[[2.83 7.11 1.27 0.06]
 [0.18 1.06 7.16 2.77]
 [0.03 2.14 7.36 1.49]
 [4.24 0.15 0.57 6.20]
 [5.38 0.31 0.14 5.14]]
|
[[0.03 2.14 7.36 1.49]
 [0.18 1.06 7.16 2.77]
 [2.83 7.11 1.27 0.06]
 [4.24 0.15 0.57 6.20]
 [5.38 0.31 0.14 5.14]]

[[ 3.91  5.04  2.58 -2.80  2.55  0.61 -4.13  0.59  2.14]
 [-1.69  1.94  1.66  0.09  2.70 -1.29 -3.54 -0.68 -0.76]
 [ 3.12 -1.13 -2.56 -1.47  3.54  3.40 -0.35 -3.49  1.19]
 [-0.92 -1.34 -0.69 -1.10  2.26  2.52 -5.23 -5.96 -0.14]]
|
[[ 3.91  5.04  2.58 -2.80  2.55  0.61 -4.13  0.59  2.14]
 [-1.69  1.94  1.66  0.09  2.70 -1.29 -3.54 -0.68 -0.76]
 [-0.92 -1.34 -0.69 -1.10  2.26  2.52 -5.23 -5.96 -0.14]
 [ 3.12 -1.13 -2.56 -1.47  3.54  3.40 -0.35 -3.49  1.19]]

[[-0.21  3.22  0.80 -3.28 -3.17 -0.38 -1.50 -1.67 -3.25 -2.06  2.04  1.18
   4.58]
 [ 0.80  2.06 -1.59 -0.72 -3.35 -0.76 -0.07 -4.83 -1.14  0.29  6.12  0.36
   0.64]
 [-1.08  3.17  0.29 -0.69  2.26 -0.38 -2.79  0.34 -0.41 -1.82 -3.79  3.46
   5.17]
 [-0.94 -2.11  1.14 -4.52  2.58 -3.22  3.68 -0.66 -2.57  5.07  3.46 -2.70
  -1.47]
 [-0.57 -1.53 -6.67 -0.75 -1.57 -0.38  0.18 -0.39  2.93 -6.54  3.05 -0.96
  -1.83]]
|
[[-0.94 -2.11  1.14 -4.52  2.58 -3.22  3.68 -0.66 -2.57  5.07  3.46 -2.70
  -1.47]
 [-0.21  3.22  0.80 -3.28 -3.17 -0.38 -1.50 -1.67 -3.25 -2.06  2.04  1.18
   4.58]
 [-1.08  3.17  0.29 -0.69  2.26 -0.38 -2.79  0.34 -0.41 -1.82 -3.79  3.46
   5.17]
 [ 0.80  2.06 -1.59 -0.72 -3.35 -0.76 -0.07 -4.83 -1.14  0.29  6.12  0.36
   0.64]
 [-0.57 -1.53 -6.67 -0.75 -1.57 -0.38  0.18 -0.39  2.93 -6.54  3.05 -0.96
  -1.83]]

[[-6.63  2.46  4.30 -0.47]
 [ 6.26 -1.83 -2.13 -2.50]
 [ 2.32  1.68  0.83  1.15]
 [-4.14  2.66  4.03  0.43]
 [-1.62 -0.35  5.05  3.21]
 [-7.22  0.87 -0.69 -2.59]
 [ 3.79 -1.31 -4.24 -3.52]]
|
[[-1.62 -0.35  5.05  3.21]
 [-6.63  2.46  4.30 -0.47]
 [-4.14  2.66  4.03  0.43]
 [ 2.32  1.68  0.83  1.15]
 [-7.22  0.87 -0.69 -2.59]
 [ 6.26 -1.83 -2.13 -2.50]
 [ 3.79 -1.31 -4.24 -3.52]]

[[ 0.92 -1.17  1.26  1.10  0.91  1.11 -1.97  1.03  1.43]
 [ 0.09  1.08 -0.55 -0.53 -0.67 -3.02 -0.67 -4.06  3.54]
 [-5.61 -2.51  5.13 -4.84 -5.56 -3.59 -4.18  3.82  1.48]
 [-5.63  3.90 -2.88 -4.44 -5.81 -2.53  3.72 -1.43 -2.11]
 [-0.43 -1.00  0.41 -0.17 -0.16  1.77  0.54  2.88 -3.28]]
|
[[-5.61 -2.51  5.13 -4.84 -5.56 -3.59 -4.18  3.82  1.48]
 [ 0.92 -1.17  1.26  1.10  0.91  1.11 -1.97  1.03  1.43]
 [-0.43 -1.00  0.41 -0.17 -0.16  1.77  0.54  2.88 -3.28]
 [ 0.09  1.08 -0.55 -0.53 -0.67 -3.02 -0.67 -4.06  3.54]
 [-5.63  3.90 -2.88 -4.44 -5.81 -2.53  3.72 -1.43 -2.11]]

[[-5.80 -0.60 -1.19 -1.99 -1.20]
 [ 3.78 -2.57 -1.54 -2.25 -0.89]
 [-4.83  1.72  1.19  3.08 -1.71]
 [-6.27  1.84  1.45  2.51 -0.87]
 [ 2.55  1.67 -0.78  2.36 -0.58]
 [-3.83  0.26  1.02  4.42 -0.44]]
|
[[-6.27  1.84  1.45  2.51 -0.87]
 [-4.83  1.72  1.19  3.08 -1.71]
 [-3.83  0.26  1.02  4.42 -0.44]
 [ 2.55  1.67 -0.78  2.36 -0.58]
 [-5.80 -0.60 -1.19 -1.99 -1.20]
 [ 3.78 -2.57 -1.54 -2.25 -0.89]]

[[3.08 3.67 3.42 2.92 3.41 3.65 3.26]
 [2.46 4.05 3.08 3.65 4.71 3.07 4.73]
 [4.43 3.24 2.89 3.18 3.05 4.49 2.76]
 [3.40 3.52 3.65 3.20 3.26 3.84 2.87]
 [2.57 4.48 4.24 4.62 5.22 6.22 2.99]
 [2.93 3.70 3.41 2.96 4.34 3.17 3.89]
 [2.31 2.49 2.93 2.77 3.12 3.74 2.99]
 [4.82 6.19 3.85 3.53 3.41 4.67 3.25]
 [3.19 3.43 4.37 3.32 3.77 3.01 3.60]
 [2.05 2.28 2.83 2.41 3.16 3.00 3.89]
 [2.45 3.19 3.22 3.12 3.33 3.15 4.14]
 [6.98 5.57 4.25 4.17 3.37 3.80 3.67]]
|
[[3.19 3.43 4.37 3.32 3.77 3.01 3.60]
 [6.98 5.57 4.25 4.17 3.37 3.80 3.67]
 [2.57 4.48 4.24 4.62 5.22 6.22 2.99]
 [4.82 6.19 3.85 3.53 3.41 4.67 3.25]
 [3.40 3.52 3.65 3.20 3.26 3.84 2.87]
 [3.08 3.67 3.42 2.92 3.41 3.65 3.26]
 [2.93 3.70 3.41 2.96 4.34 3.17 3.89]
 [2.45 3.19 3.22 3.12 3.33 3.15 4.14]
 [2.46 4.05 3.08 3.65 4.71 3.07 4.73]
 [2.31 2.49 2.93 2.77 3.12 3.74 2.99]
 [4.43 3.24 2.89 3.18 3.05 4.49 2.76]
 [2.05 2.28 2.83 2.41 3.16 3.00 3.89]]

[[-0.07  1.40 -1.42 -1.70 -0.76  5.85 -1.82 -0.66 -1.81 -1.00 -3.74 -1.02
   4.77  1.95  0.99]
 [ 0.40 -3.37 -0.47  0.47 -0.83  1.93 -1.46  0.92 -0.20  1.12  1.82  1.57
   0.09 -0.72  0.79]]
|
[[ 0.40 -3.37 -0.47  0.47 -0.83  1.93 -1.46  0.92 -0.20  1.12  1.82  1.57
   0.09 -0.72  0.79]
 [-0.07  1.40 -1.42 -1.70 -0.76  5.85 -1.82 -0.66 -1.81 -1.00 -3.74 -1.02
   4.77  1.95  0.99]]
